Here is a tiny trained network, its code and every weight. The questions are about switching its units off for an input and a target symbol, where a switched-off unit gives its printed mean instead of its output.

import numpy as np


def w(rows, s, z=0):
    codes = np.array(rows[::2]) - 128.0
    scale = np.full(codes.shape[1], s)
    scale[-1] = z or s
    return codes * scale


def f(y):
    return y / 2 * (1 + np.tanh(0.7978845608 * (y + 0.044715 * y**3)))


def softmax(a):
    e = np.exp(a - a.max(-1, keepdims=True))
    return e / e.sum(-1, keepdims=True)


def log_softmax(a):
    a = a - a.max(-1, keepdims=True)
    return a - np.log(np.exp(a).sum(-1, keepdims=True))


def net(x, mask):
    ids = ['αδεημτφψ'.index(c) for c in x.split()]
    T = len(ids)
    res = E[ids] + P[:T]
    q, k, v = (res @ M[0].T for M in (Q, K, V))
    z = softmax(np.where(np.tri(T) > 0, q @ k.T / 2**0.5, -1e9)) @ v
    res = res + np.where(mask[0], z, O[0][:, -1]) @ O[0][:, :-1]
    y = f(res @ A[0][:, :-1].T + A[0][:, -1])
    res = res + np.where(mask[1:17], y, B[0][:, -1]) @ B[0][:, :-1]
    return log_softmax(res[-1] @ U[:, :-1].T + U[:, -1])


Q, K, V, O, A, B = {}, {}, {}, {}, {}, {}
E = w([
[1,84,67,105,148],'α',
[55,225,15,76,156],'δ',
[97,144,108,117,127],'ε',
[156,33,207,172,86],'η',
[92,61,145,130,111],'μ',
[184,132,190,145,91],'τ',
[82,152,81,105,128],'φ',
[155,250,84,107,100],'ψ',
],0.0083)
P = w([
[167,52,79,97,46],'0',
[137,147,124,89,45],'1',
[102,157,196,50,150],'2',
[98,138,70,172,116],'3',
[151,140,116,93,45],'4',
[159,94,169,157,234],'5',
[92,152,67,166,113],'6',
[159,133,128,95,40],'7',
[55,180,217,100,178],'8',
[121,127,88,187,114],'9',
[165,131,126,96,38],'10',
[124,126,172,192,250],'11',
],0.012)
Q[0] = w([
[86,152,144,211,250],'h1',
[192,103,93,199,202],'h1',
],0.013)
K[0] = w([
[93,203,250,162,245],'h1',
[25,222,227,67,74],'h1',
],0.011)
V[0] = w([
[2,18,133,122,178],'h1',
[54,215,35,86,170],'h1',
],0.0081)
O[0] = w([
[239,113,63,12,164,94],'h1',
[1,147,136,37,26,250],'h1',
],0.0091,0.0017)
A[0] = w([
[119,127,129,131,125,131],'n1',
[111,93,166,120,139,253],'n2',
[116,143,121,93,88,136],'n3',
[128,146,112,94,86,112],'n4',
[143,146,137,82,156,138],'n5',
[109,136,77,129,105,122],'n6',
[109,141,102,117,102,82],'n7',
[91,125,89,188,91,203],'n8',
[203,91,113,139,131,201],'n9',
[139,136,117,146,154,100],'n10',
[147,120,153,97,254,149],'n11',
[126,137,143,55,84,214],'n12',
[130,161,151,187,208,207],'n13',
[127,134,118,95,68,54],'n14',
[85,112,61,156,95,178],'n15',
[201,115,63,117,190,82],'n16',
],0.013,0.006)
B[0] = w([
[135,130,130,125,134,134],'n1',
[135,188,74,117,148,180],'n2',
[123,90,128,134,131,202],'n3',
[114,95,133,140,127,184],'n4',
[139,126,118,84,121,155],'n5',
[149,112,162,143,112,178],'n6',
[128,116,161,134,122,160],'n7',
[155,202,173,105,128,229],'n8',
[82,168,94,105,178,185],'n9',
[121,115,146,131,124,124],'n10',
[234,135,173,157,25,175],'n11',
[127,87,71,129,131,254],'n12',
[47,51,120,202,141,176],'n13',
[111,90,160,147,119,167],'n14',
[184,138,171,140,126,223],'n15',
[109,110,247,66,174,180],'n16',
],0.011,0.0088)
U = w([
[52,98,51,37,138,110],'α',
[84,3,137,214,48,45],'δ',
[178,158,11,118,122,196],'ε',
[109,82,201,135,171,2],'η',
[183,198,98,6,164,72],'μ',
[25,206,79,188,199,237],'τ',
[211,125,18,163,114,244],'φ',
[202,225,189,114,55,100],'ψ',
],0.0058,0.0037)

Each question gives the input, a string of symbols that net reads in full, and the target symbol t.
The units are the heads (2 rows each of Q, K, V and O) and the neurons (one row each of A and B). Each row of codes is followed by its name. A weight is (code - 128) times the scale printed after its matrix; where a second scale follows, it is the last column's (O, A, B and U).
mask holds one flag per unit, heads first, then neurons. A switched-off unit (its flag False) gives its mean, the last column of its rows in O or B, instead of its output. The means were averaged over made-up inputs and are rounded, as every weight is.
A unit's drop is (log p(t) with every unit on - log p(t) with that unit switched off) / (log p(t) with every unit on - log p(t) with every unit switched off).
The circuit of an input: a set's keep is (log p(t) with only the set's units on - log p(t) with every unit switched off) / (log p(t) with every unit on - log p(t) with every unit switched off). Starting from the 12 units with the biggest drops (on a tie, the unit counted first), units are removed one at a time, each time the one whose removal leaves the highest keep (on an exact tie, the one counted first), for as long as the keep stays at least 0.8.
circuit, biggest first: the units of the circuit, biggest drop first
top k neurons: the k neurons with the biggest drops, biggest first
input α δ φ ψ ψ ε ψ ψ η ε ψ ψ, target η: circuit, biggest first -> [n16; h1]
input τ δ η ψ τ φ τ φ μ ψ μ ε, target ψ: circuit, biggest first -> [n11]
input ψ ψ ψ δ φ ψ α δ ψ δ, target ψ: circuit, biggest first -> [n8; h1; n15]
input ψ ψ ε, target τ: circuit, biggest first -> [h1; n11; n2]
input ψ δ η ψ δ μ ψ α τ η α μ, target δ: circuit, biggest first -> [n13; n11]
input μ ψ ψ ε, target ψ: circuit, biggest first -> [h1; n8; n15]
input η ψ ψ δ ψ α τ τ τ ψ ε, target η: top 2 neurons -> [n16; n13]
input τ ψ α η, target ψ: circuit, biggest first -> [n12; n8]
input μ τ τ ψ μ τ, target δ: circuit, biggest first -> [n13; h1]
input τ μ ψ, target δ: top 3 neurons -> [n13; n11; n8]
input ψ ε δ, target τ: circuit, biggest first -> [h1; n11]
input η δ τ ψ δ ψ δ τ, target η: circuit, biggest first -> [h1; n16]
input α τ ψ τ α ψ ψ ψ δ τ, target ψ: circuit, biggest first -> [h1; n8; n13]
input ψ δ μ τ ψ μ, target ψ: top 3 neurons -> [n11; n16; n12]
input μ δ ψ ψ δ, target μ: top neuron -> [n16]
input μ η α ψ ψ φ μ ψ ψ ψ ψ, target μ: top 3 neurons -> [n16; n9; n13]
input η δ φ ψ, target ψ: top 2 neurons -> [n8; n15]
input ψ α μ δ μ α δ ψ α ψ α, target ψ: top 3 neurons -> [n8; n15; n13]
input φ μ ψ η ψ ψ ψ α τ ψ τ τ, target δ: top 3 neurons -> [n13; n11; n8]
input ε ε τ τ, target τ: top 2 neurons -> [n11; n13]
input δ ψ ψ ψ δ δ δ ψ, target δ: top neuron -> [n14]
